a =
[[117 118 151 139]
 [122 145 138 141]
 [124 108 116 147]
 [124 108 115 147]
 [137 142 112 117]
 [118 113 145 140]
 [135 103 111 116]
 [120 148 147 139]
 [128 116 146 108]
 [118 145 145 146]
 [118 143 145 146]
 [140 110 105 109]
 [137 113 116 108]]
a[0, 0] = 117
a[12, 1] = 113
a[:, 0] = [117, 122, 124, 124, 137, 118, 135, 120, 128, 118, 118, 140, 137]
a[7, 2] = 147
a[4, 1] = 142
a[4, 2] = 112
a[6, 0] = 135
a[3, 1] = 108
a[11, 2] = 105
a[0, 2] = 151
a[12, 0] = 137
a[9, 0] = 118
a[8, 0] = 128
a[10, 3] = 146
a[3, 0] = 124
a[:, 1] = [118, 145, 108, 108, 142, 113, 103, 148, 116, 145, 143, 110, 113]
a[3] = [124, 108, 115, 147]
a[1] = [122, 145, 138, 141]
a[12] = [137, 113, 116, 108]
a[4, 3] = 117
a[9, 1] = 145
a[1, 0] = 122
a[11, 3] = 109

grid =
[[131 131 120 121 119 123 121 114 134 126 127 141]
 [128 123 136 127 117 127 136 124 130 134 132 118]
 [129 133 128 129 127 122 127 119 132 142 126 121]
 [130 126 100 135 144 115 119 113 119 128 125 137]
 [130 124 120 131 140 127 124 122 118 122 126 131]]
grid[0,0]: 131
grid[4,5]: 127
grid[4,8]: 118
grid[:, 10]: [127, 132, 126, 125, 126]
grid[:, 3]: [121, 127, 129, 135, 131]
grid[1,5]: 127
grid[3,9]: 128
grid[2,1]: 133
grid[4]: [130, 124, 120, 131, 140, 127, 124, 122, 118, 122, 126, 131]
grid[0,5]: 123
grid[3,8]: 119
grid[1,7]: 124
grid[2,7]: 119
grid[3,10]: 125
grid[2,3]: 129
grid[1,8]: 130
grid[1]: [128, 123, 136, 127, 117, 127, 136, 124, 130, 134, 132, 118]
grid[0,7]: 114
grid[1,4]: 117

x =
[[132 137 124 131 130 125]
 [119 145 138 127 132 137]
 [123 123 130 130 129 129]
 [129 123 122 130 126 122]
 [132 120 124 127 124 123]
 [126 130 124 134 130 125]
 [127 125 119 134 131 123]
 [139 127 126 123 124 123]
 [131 126 137 123 125 130]
 [120 106 123 134 128 126]
 [127 127 132 124 127 133]
 [130 131 135 122 126 132]]
Indices start at 0.
(0, 0) => 132
(7, 2) => 126
(0, 1) => 137
(5, 3) => 134
(2, 1) => 123
(8, 5) => 130
(11, 3) => 122
(10, 2) => 132
(0, 3) => 131
(4, 3) => 127
(0, 2) => 124
(4, 2) => 124
(3, 1) => 123
(1, 4) => 132
(7, 4) => 124
(11, 2) => 135
(2, 3) => 130
(7, 3) => 123
(9, 5) => 126
(5, 1) => 130
(3, 3) => 130
(1, 1) => 145
(1, 5) => 137
(7, 0) => 139
(2, 5) => 129
(8, 0) => 131
(11, 4) => 126
(4, 5) => 123
(5, 4) => 130

W =
array([[146, 134, 129, 128, 133, 132, 144, 127, 132, 131, 145, 121, 124,
        131, 116],
       [135, 131, 133, 127, 130, 129, 134, 128, 128, 128, 131, 130, 127,
        129, 127],
       [125, 125, 127, 125, 132, 126, 125, 130, 128, 128, 126, 153, 135,
        129, 135],
       [121, 125, 124, 122, 133, 120, 123, 126, 114, 122, 124, 129, 128,
        126, 134],
       [123, 133, 124, 125, 131, 132, 122, 127, 127, 130, 124, 119, 121,
        130, 132],
       [127, 131, 124, 112, 136, 132, 129, 125, 128, 134, 125, 115, 126,
        131, 124]])
Rows and columns are counted from 0.
(0, 0) -> 146
(2, 14) -> 135
(1, 13) -> 129
(0, 14) -> 116
(0, 9) -> 131
(4, 1) -> 133
(3, 6) -> 123
(3, 5) -> 120
(5, 10) -> 125
(4, 0) -> 123
(0, 1) -> 134
(5, 13) -> 131
(3, 9) -> 122
(2, 2) -> 127
(5, 9) -> 134
(1, 7) -> 128
(4, 10) -> 124
(3, 14) -> 134
(4, 2) -> 124
(4, 7) -> 127
(5, 8) -> 128
(2, 0) -> 125
(2, 1) -> 125
(5, 2) -> 124
(5, 14) -> 124
(1, 14) -> 127
(3, 4) -> 133
(4, 13) -> 130
(1, 4) -> 130
(2, 10) -> 126
(5, 7) -> 125
(4, 12) -> 121

m = 125,102,121,112,146,111
m[0] = 125
m[3] = 112
m[-4] = 121

X =
[[132 126 120 123 129 125 128 133 123 126 118 125 122 136 122]
 [137 122 128 135 120 117 139 135 133 111 116 119 126 137 115]
 [135 115 133 139 116 136 121 137 149 128 111 137 117 117 109]
 [112 138 128 134 127 121 136 109 111 121 146 122 136 140 142]]
X[0][-15] -> 132
X[1] -> [137, 122, 128, 135, 120, 117, 139, 135, 133, 111, 116, 119, 126, 137, 115]
X[-1][-12] -> 134
X[1][0] -> 137
X[-4][-8] -> 133
X[-1][0] -> 112
X[-4][10] -> 118
X[-1][10] -> 146
X[-3][5] -> 117
X[-4][-12] -> 123
X[-1][4] -> 127
X[:, 0] -> [132, 137, 135, 112]
X[-3][-14] -> 122
X[0][1] -> 126
X[2][-9] -> 121
X[-4][-7] -> 123
X[-2][-12] -> 139
X[1][-2] -> 137
X[0][-9] -> 128

B =
[[151 105 127 134 137 120 109 147 132 128]
 [131 134 116 120 135 117 135 119 127 123]
 [134 126 115 114 129 108 132 124 127 130]
 [126 112 132 140 133 129 121 135 122 123]
 [127 127 121 125 135 119 134 126 126 121]
 [136 117 117 117 126 115 138 122 125 127]
 [122 116 126 134 128 136 138 121 121 124]
 [133 127 118 123 134 121 136 122 128 123]
 [140 112 127 133 135 125 121 139 127 123]
 [142 109 126 133 134 124 121 138 128 128]
 [130 137 116 122 134 124 132 117 126 126]
 [150 106 123 127 134 117 111 144 131 128]
 [146 109 125 127 139 116 116 147 133 123]
 [149 101 123 132 135 121 114 142 130 126]
 [131 136 114 120 135 121 135 117 127 125]
 [115 114 135 143 132 134 126 131 117 121]]
Rows and columns are counted from 0.
(0, 0) = 151
(7, 0) = 133
(13, 2) = 123
(1, 0) = 131
(6, 8) = 121
(1, 9) = 123
(8, 8) = 127
(13, 5) = 121
(15, 0) = 115
(6, 5) = 136
(3, 6) = 121
(2, 3) = 114
(0, 4) = 137
(2, 5) = 108
(2, 6) = 132
(7, 5) = 121
(4, 9) = 121
(13, 9) = 126
(6, 7) = 121
(1, 7) = 119
(11, 3) = 127
(14, 0) = 131
(7, 1) = 127
(4, 6) = 134
(14, 5) = 121
(3, 3) = 140
(7, 7) = 122
(6, 4) = 128
(1, 8) = 127
(12, 2) = 125
(10, 4) = 134
(1, 5) = 117
(12, 0) = 146
(8, 1) = 112
(11, 8) = 131

M = [124 136 127 101 103 148 145 114 135 127]
M[0]: 124
M[4]: 103
M[8]: 135
M[2]: 127
